(in the rows, 128 means zero)
Group and class of each row:
[112  84 143 135 125 141 138 122 125 100  97 132 123 133 143  94 146 156
 137 135 114 124 143 117 109] : <70>:<66>
[110 154 128 139 128 133 128  99 130 105 130 122 121 115 135  99 145 141
 127 117  36 128 139 113 114] : <79>:<72>
[124 194 131 150 133 118 139 127 133 154  97 105 125 100 134 115 113 111
 133 132 128 129 128 127 137] : <79>:<61>
[111 163 140 138 134 132 145 120 132 132  98 129 124 112 139  93 124 133
 132 123 120 117 123 121 103] : <70>:<63>
[109 188 139 141 136 125 138 129 129 109  82 124 126 102 135  74 135 120
 121 141  50 139 165 119 111] : <71>:<69>
[122  37 125 126 126 145 130 127 123  69 138 140 119 166 133  94 152 143
 118 112  22 123 152 121 115] : <70>:<64>
[112 167 135 148 134 125 133 135 129 113  85 114 130 114 137  92 132 119
 127 128  68 135 154 125 125] : <79>:<61>
[124 165 145 147 141 122 132 132 128 163 114 111 126  99 138 112 111 112
 136 145 150 140 135 124 125] : <71>:<69>
[115 108 148 142 146 135 110 123 127  82  95 125 114 135 142  66 148 157
 140 136  41 141 165 119 113] : <71>:<67>
[117  40 124 142 127 143 119 133 121  48  62 118 121 171 139  92 171 153
 139 147  35 148 190 129 134] : <79>:<61>
[114  81 131 142 138 142 123 123 122  92  86 121 116 140 140  92 143 144
 144 147  97 142 163 133 126] : <71>:<67>
[120 118 147 141 134 133 139 123 132 145 117 128 124 120 141 117 107 131
 137 124 178 117 103 123 117] : <70>:<63>
[129 101 132 161 131 131 128 124 125 130 104  99 117 128 149 120 137 147
 153 153 163 138 128 130 135] : <79>:<55>
[125  58 142 137 130 139 111 125 127 144 120 122 119 144 138 139 108 153
 152 147 241 116  83 131 129] : <70>:<63>
[112 125 142 145 128 126 130 129 132  98  70 115 125 131 138  99 140 141
 134 139  83 131 151 126 123] : <79>:<61>
[102 165 159 164 134 132 156 114 129 153  45 107 125 100 157  86 108 117
 145 149 196 119 116 118 118] : <70>:<64>
[118 108 146 142 134 135 137 123 129 123 148 125 113 123 139 102 121 151
 140 126 128 111 111 118 114] : <70>:<66>
[126 126 152 139 130 135 146 125 132 138 141 123 120 127 134 128 108 123
 126 119 148 113 102 121 117] : <70>:<66>
[117 106 147 150 142 132 122 126 127  99 105 119 115 125 143  79 137 145
 141 139  81 136 156 121 116] : <71>:<69>
[116  93 136 158 125 140 143 120 125 132  78 101 120 131 147 122 123 141
 152 150 229 132 140 129 131] : <70>:<63>
[129   4 126 139 125 150 131 133 120  99 166 125 113 183 139 135 133 158
 137 135 156 125 113 136 133] : <70>:<63>
[124  84 132 143 136 132 124 131 122 109 132 117 119 134 132 103 134 132
 133 133  90 138 147 137 131] : <71>:<67>
[122  91 122 142 124 140 131 129 125 103 107 108 116 145 137 123 147 146
 154 144 129 135 131 132 138] : <79>:<72>
[115  62 146 142 134 143 131 116 127 103 106 130 117 148 145  96 136 153
 146 137 147 124 126 124 118] : <70>:<66>
[114 133 155 158 143 127 122 124 134 109  73 111 117 122 153  84 136 140
 144 143 113 140 148 120 122] : <79>:<61>
[118  71 126 131 129 138 114 130 133  44  98 129 118 159 139  83 168 158
 132 127   4 135 182 120 125] : <79>:<72>

Group, then class:
[123 127 128 130 121 118 128 119 134 114 117 157 129 127 132 126 120 144
 129 113 146 134 117 126 134] : Q35:(13)
[135 131 141 127 129 141 124 140 127 134 127  74 123 126 129 141 134 136
 126 136 135 128 133 122 122] : Q295:(10)
[140 134 137 120 137 155 135 149 125 134 133 139 117 109 112 138 121 133
 123 138 136 130 128 109 128] : Q295:(9)
[133 119 130 126 128 130 127 145 131 132 135 103 114 121 129 136 135 126
 120 141 135 124 130 124 118] : Q295:(10)
[140 123 138 133 122 121 134 109 137 112 110 137 134 129 132 124 125 133
 129 135 146 133 129 126 128] : Q35:(13)
[118 118 120 133 130 108 129 120 131 117 115 149 138 127 125 138 127 113
 116 119 153 122 131 118 134] : Q35:(15)
[127 137 139 153 131 142 142 136 126 121 129 134 134 122 108 131 134 134
 122 141 129 136 126 128 136] : Q295:(9)
[125 108 126 137 126 105 146 120 137 124 120 127 136 142 130 128 125 105
 121 108 134 118 117 122 131] : Q35:(15)
[123 121 128 136 118 112 127 113 138 126 117 137 122 127 147 131 114 123
 117 108 139 127 128 122 126] : Q35:(15)
[125 116 134 122 122 117 131 109 134 113 113 145 144 135 119 126 115 131
 126 119 143 138 123 121 134] : Q35:(13)
[130 138 124 121 130 132 114 135 123 131 136 106 123 116 131 136 137 127
 128 136 130 130 122 129 124] : Q295:(10)
[129 160 129 118 129 156 137 108 112 123 128 148 127 121 122 139 142 151
 152 144 146 151 130 123 137] : Q295:(9)
[135 129 136 127 128 137 128 136 141 122 134  97 118 131 125 146 128 120
 138 136 131 124 138 134 125] : Q295:(10)
[133 115 135 139 126 116 127 125 135 116 114 147 133 134 122 129 117 121
 129 109 139 128 125 126 135] : Q35:(15)
[135 121 129 133 126 108 120 123 141 116 115 129 125 124 121 131 120 122
 128 115 148 124 132 138 123] : Q35:(15)
[135 140 129 126 131 140 132 150 132 144 134 109 119 116 124 148 137 133
 127 145 148 133 125 128 128] : Q295:(10)
[130 116 134 131 125 119 137 126 138 118 114 146 141 132 136 133 112 130
 133 110 140 138 129 128 141] : Q35:(13)
[132  60 131 138 119 111 120 120 136 125 119 135 131 129 136 136 115 121
 132 101 134 120 125 115 134] : Q35:(15)
[119 117 125 130 131 100 123 113 133 119 111 143 133 134 126 129 112 120
 129 107 146 124 130 119 127] : Q35:(15)
[135 134 138 126 127 137 125 121 128 124 124 103 125 118 128 132 139 128
 127 142 123 131 133 125 127] : Q295:(9)
[113 108 116 138 122  99 120 112 134 122 119 132 128 132 140 139 111 109
 129 108 140 123 129 126 130] : Q35:(15)
[136 107 131 133 132 121 121 136 136 124 131  75 127 129 136 137 128 114
 117 131 124 125 127 123 120] : Q295:(10)
[141 137 135 128 129 147 137 143 127 125 126 151 125 110 113 138 134 139
 128 131 135 134 124 125 136] : Q295:(9)
[121 125 133 133 117 115 128 110 134 115 116 144 137 130 136 133 121 121
 123 110 145 121 123 120 136] : Q35:(13)
[118 120 128 136 130 106 127 109 127 122 116 160 134 125 123 125 121 127
 128 100 139 124 120 118 145] : Q35:(15)
[136 127 138 125 136 145  98 137 130 116 131  93 124 127 131 136 134 124
 121 141 125 127 126 126 128] : Q295:(10)
[119 110 127 135 125  94 124 122 140 124 117 135 130 133 127 125 121 116
 127 112 141 122 126 111 119] : Q35:(15)
[130 122 129 131 133 140 127 135 144 130 136 102 122 127 105 143 132 121
 118 138 130 127 125 120 119] : Q295:(10)
